Here is a tiny trained network, its code and every weight. The questions are about switching its units off for an input and a target symbol, where a switched-off unit gives its printed mean instead of its output.

import numpy as np


def w(rows, s, z=0):
    codes = np.array(rows[::2]) - 128.0
    scale = np.full(codes.shape[1], s)
    scale[-1] = z or s
    return codes * scale


def norm(h):
    return h / np.sqrt((h * h).mean(-1, keepdims=True) + 1e-5)


def f(y):
    return np.maximum(y, 0)


def softmax(a):
    e = np.exp(a - a.max(-1, keepdims=True))
    return e / e.sum(-1, keepdims=True)


def log_softmax(a):
    a = a - a.max(-1, keepdims=True)
    return a - np.log(np.exp(a).sum(-1, keepdims=True))


def net(x, mask):
    ids = ['δθμτφω'.index(c) for c in x.split()]
    T = len(ids)
    res = E[ids] + P[:T]
    u = 0
    for l in range(3):
        r = norm(res)
        for j in range(2):
            rows = slice(2 * j, 2 * j + 2)
            q, k, v = (r @ M[l][rows].T for M in (Q, K, V))
            z = softmax(np.where(np.tri(T) > 0, q @ k.T / 2**0.5, -1e9)) @ v
            o = O[l][rows]
            res = res + np.where(mask[u + j], z, o[:, -1]) @ o[:, :-1]
        u += 2
        y = f(norm(res) @ A[l][:, :-1].T + A[l][:, -1])
        res = res + np.where(mask[u : u + 8], y, B[l][:, -1]) @ B[l][:, :-1]
        u += 8
    return log_softmax(norm(res)[-1] @ U[:, :-1].T + U[:, -1])


Q, K, V, O, A, B = {}, {}, {}, {}, {}, {}
E = w([
[158,108,176,206,72,142,120,79,60],'δ',
[47,177,48,157,166,67,104,5,146],'θ',
[175,94,62,100,144,35,184,104,73],'μ',
[85,234,191,66,140,142,189,63,154],'τ',
[29,57,178,182,158,149,171,142,76],'φ',
[103,120,195,53,85,85,70,194,195],'ω',
],0.019)
P = w([
[128,174,184,151,222,109,38,142,53],'0',
[133,123,172,165,166,100,90,96,116],'1',
[134,138,141,138,118,95,122,79,109],'2',
[129,154,111,128,70,114,137,93,119],'3',
[123,138,100,107,37,118,167,88,136],'4',
[123,160,64,74,4,136,179,115,93],'5',
],0.016)
Q[0] = w([
[128,100,90,141,174,191,192,118,158],'0.h1',
[236,165,133,133,166,216,21,147,159],'0.h1',
[175,203,85,3,225,76,105,117,198],'0.h2',
[158,141,193,134,190,232,115,189,178],'0.h2',
],0.0079)
K[0] = w([
[135,128,73,141,155,119,21,135,106],'0.h1',
[72,111,191,124,230,152,35,108,138],'0.h1',
[185,238,54,11,52,63,110,63,210],'0.h2',
[177,189,133,145,255,20,38,144,72],'0.h2',
],0.0069)
V[0] = w([
[55,137,96,140,244,102,102,61,150],'0.h1',
[254,128,93,158,88,116,194,114,110],'0.h1',
[192,115,93,128,212,39,34,45,123],'0.h2',
[171,211,180,132,130,90,26,103,119],'0.h2',
],0.0069)
O[0] = w([
[55,122,250,143,105,118,175,191,108,158],'0.h1',
[200,102,30,101,184,194,186,213,69,80],'0.h1',
[94,217,73,178,190,167,190,250,173,160],'0.h2',
[234,254,80,207,122,210,161,179,171,255],'0.h2',
],0.0066,0.0063)
A[0] = w([
[146,189,136,44,199,116,87,68,160,158],'0.n1',
[2,123,98,38,158,117,124,180,78,124],'0.n2',
[168,78,202,192,50,202,127,143,21,128],'0.n3',
[77,122,145,16,95,149,70,235,168,74],'0.n4',
[120,98,113,119,136,90,17,225,204,78],'0.n5',
[99,150,72,90,176,47,93,74,193,189],'0.n6',
[94,90,201,153,98,160,61,191,100,216],'0.n7',
[194,109,193,158,134,171,54,175,116,2],'0.n8',
],0.0093,0.004)
B[0] = w([
[66,167,90,209,115,228,140,167,145,249],'0.n1',
[142,165,70,245,20,140,199,108,123,170],'0.n2',
[194,133,181,235,108,163,127,44,172,252],'0.n3',
[135,162,147,114,9,42,55,173,125,251],'0.n4',
[122,151,134,168,36,117,99,191,48,235],'0.n5',
[89,91,98,186,77,157,85,125,78,241],'0.n6',
[188,172,206,137,140,75,174,134,66,255],'0.n7',
[132,134,174,201,180,107,2,101,131,175],'0.n8',
],0.0083,0.0056)
Q[1] = w([
[114,29,219,80,201,120,149,204,177],'1.h1',
[140,123,186,167,69,199,121,123,16],'1.h1',
[73,140,87,65,215,175,75,88,245],'1.h2',
[172,202,163,143,95,72,155,2,109],'1.h2',
],0.0067)
K[1] = w([
[140,214,145,166,255,156,112,188,130],'1.h1',
[119,70,69,31,97,149,144,142,133],'1.h1',
[152,166,197,127,227,28,85,241,92],'1.h2',
[101,142,46,10,16,99,132,165,192],'1.h2',
],0.0059)
V[1] = w([
[131,204,81,46,56,81,63,165,233],'1.h1',
[38,181,161,156,99,242,127,85,156],'1.h1',
[39,110,123,140,50,1,35,160,106],'1.h2',
[212,161,231,63,127,53,137,146,64],'1.h2',
],0.0098)
O[1] = w([
[255,188,113,229,139,64,153,56,237,172],'1.h1',
[214,155,191,56,122,211,109,58,16,255],'1.h1',
[65,98,138,91,224,18,223,96,232,226],'1.h2',
[89,53,42,128,175,64,17,112,14,160],'1.h2',
],0.0078,0.0076)
A[1] = w([
[143,87,101,94,173,83,183,97,84,95],'1.n1',
[153,50,153,150,194,89,76,114,164,86],'1.n2',
[174,86,93,76,104,181,130,206,102,73],'1.n3',
[35,7,140,99,214,137,57,91,248,9],'1.n4',
[97,131,146,37,99,136,79,232,164,66],'1.n5',
[133,170,80,96,183,174,205,100,188,95],'1.n6',
[101,115,130,193,110,164,145,19,84,101],'1.n7',
[77,135,84,69,122,160,170,124,163,102],'1.n8',
],0.012)
B[1] = w([
[142,131,120,118,158,121,106,177,114,143],'1.n1',
[169,185,132,95,86,103,90,83,141,138],'1.n2',
[137,194,126,70,112,87,132,103,71,136],'1.n3',
[152,151,49,184,60,82,251,191,68,128],'1.n4',
[103,170,123,94,106,51,145,150,86,135],'1.n5',
[157,110,145,131,132,149,159,190,104,169],'1.n6',
[131,159,61,169,114,108,149,118,98,255],'1.n7',
[90,98,128,148,78,141,164,158,90,144],'1.n8',
],0.016,0.0099)
Q[2] = w([
[133,153,134,136,66,53,148,115,152],'2.h1',
[112,102,179,73,138,136,63,184,208],'2.h1',
[80,162,115,132,4,62,94,182,136],'2.h2',
[149,201,109,98,40,114,151,131,123],'2.h2',
],0.012)
K[2] = w([
[150,86,64,64,134,113,163,70,217],'2.h1',
[77,143,147,226,201,187,148,2,96],'2.h1',
[199,55,87,38,58,184,191,82,172],'2.h2',
[153,15,85,121,94,126,216,74,172],'2.h2',
],0.0086)
V[2] = w([
[109,119,187,62,52,66,46,214,209],'2.h1',
[108,143,196,94,2,161,55,74,210],'2.h1',
[11,112,143,111,121,61,226,97,138],'2.h2',
[213,93,208,247,106,90,124,101,123],'2.h2',
],0.0086)
O[2] = w([
[164,125,158,122,113,86,89,249,127,179],'2.h1',
[125,177,179,150,139,84,58,177,121,156],'2.h1',
[94,149,213,155,87,156,110,70,67,111],'2.h2',
[150,77,112,35,108,115,161,184,79,254],'2.h2',
],0.014,0.0087)
A[2] = w([
[170,138,152,94,58,178,236,134,139,78],'2.n1',
[169,112,143,78,85,107,47,180,130,144],'2.n2',
[197,45,65,106,247,115,90,228,211,2],'2.n3',
[19,91,154,62,142,213,186,131,105,116],'2.n4',
[115,150,57,120,76,117,104,160,152,86],'2.n5',
[77,148,66,211,138,122,141,81,236,208],'2.n6',
[141,136,123,71,111,141,9,194,198,95],'2.n7',
[142,133,151,164,115,227,135,68,142,142],'2.n8',
],0.011,0.0063)
B[2] = w([
[171,157,119,178,101,155,174,164,158,213],'2.n1',
[171,127,107,118,160,137,159,107,73,254],'2.n2',
[177,155,106,76,47,61,112,252,99,142],'2.n3',
[106,111,155,64,120,92,107,142,147,171],'2.n4',
[130,141,91,157,133,153,171,129,124,177],'2.n5',
[120,86,63,169,94,78,137,168,122,166],'2.n6',
[152,113,96,164,191,153,133,129,95,189],'2.n7',
[125,78,141,109,171,116,152,146,165,199],'2.n8',
],0.016,0.0086)
U = w([
[214,133,115,204,151,159,48,2,87,2],'δ',
[44,93,104,231,168,107,115,152,223,154],'θ',
[131,2,54,67,164,163,119,207,143,162],'μ',
[132,147,240,122,170,168,179,150,208,123],'τ',
[69,13,207,82,131,91,65,107,110,159],'φ',
[158,117,181,137,122,32,45,213,169,218],'ω',
],0.0083,0.0043)

Each question gives the input, a string of symbols that net reads in full, and the target symbol t.
The units are the heads (2 rows each of Q, K, V and O) and the neurons (one row each of A and B). Each row of codes is followed by its name. A weight is (code - 128) times the scale printed after its matrix; where a second scale follows, it is the last column's (O, A, B and U).
mask holds one flag per unit, layer by layer, with each layer's heads first. A switched-off unit (its flag False) gives its mean, the last column of its rows in O or B, instead of its output. The means were averaged over made-up inputs and are rounded, as every weight is.
A unit's drop is (log p(t) with every unit on - log p(t) with that unit switched off) / (log p(t) with every unit on - log p(t) with every unit switched off).
The circuit of an input: a set's keep is (log p(t) with only the set's units on - log p(t) with every unit switched off) / (log p(t) with every unit on - log p(t) with every unit switched off). Starting from the 12 units with the biggest drops (on a tie, the unit counted first), units are removed one at a time, each time the one whose removal leaves the highest keep (on an exact tie, the one counted first), for as long as the keep stays at least 0.8.
units of the circuit, in order: the units of the circuit, biggest drop first
k most important neurons: the k neurons with the biggest drops, biggest first
k most important neurons of layer l: the k neurons of layer l with the biggest drops, biggest first
which heads matter: for each layer, one digit per head in row order, 1 if its drop is at least 0.15 and else 0, layers parted by /
input μ τ θ θ ω θ, target ω: which heads matter => 00 / 01 / 10
input ω ω φ, target φ: units of the circuit, in order => [0.h2]
input ω μ φ θ φ, target τ: 3 most important neurons => [0.n7 2.n1 0.n6]
input θ ω τ δ ω, target μ: which heads matter => 10 / 01 / 01
input ω δ φ θ, target φ: units of the circuit, in order => [1.h1 0.h2 2.h2]
input τ θ ω, target τ: units of the circuit, in order => [1.n7 2.h1 1.h2]
input φ δ θ, target θ: which heads matter => 00 / 01 / 01
input ω ω ω ω φ ω, target φ: which heads matter => 01 / 01 / 01
input φ ω δ ω, target μ: 3 most important neurons of layer 0 => [0.n3 0.n5 0.n7]
input δ ω ω δ τ, target μ: units of the circuit, in order => [0.n3 2.h2]
input ω ω δ θ δ, target τ: 4 most important neurons => [0.n3 0.n6 0.n7 0.n5]
input δ ω μ μ ω, target θ: which heads matter => 10 / 10 / 11
input ω τ ω φ ω, target φ: 2 most important neurons => [1.n7 0.n4]
input ω φ θ, target φ: units of the circuit, in order => [1.h1 2.h2 0.h2 2.n4]
input φ τ ω ω τ, target ω: units of the circuit, in order => [2.h1]
input τ τ φ, target φ: which heads matter => 11 / 10 / 00
input ω θ δ θ φ δ, target φ: which heads matter => 01 / 10 / 01
input ω ω μ θ, target θ: which heads matter => 00 / 00 / 01
input ω ω μ φ θ, target μ: which heads matter => 10 / 00 / 10
input μ ω θ δ μ δ, target μ: which heads matter => 10 / 10 / 10
input δ φ δ, target φ: which heads matter => 01 / 10 / 00
input ω δ ω ω μ δ, target θ: which heads matter => 00 / 10 / 00
input ω θ ω, target τ: which heads matter => 00 / 01 / 11
input τ φ τ, target φ: units of the circuit, in order => [1.h1 2.n4 0.h2]
input τ θ ω θ, target ω: most important neuron of layer 1 => [1.n6]
input τ ω δ τ ω, target δ: 2 most important neurons => [0.n4 1.n7]
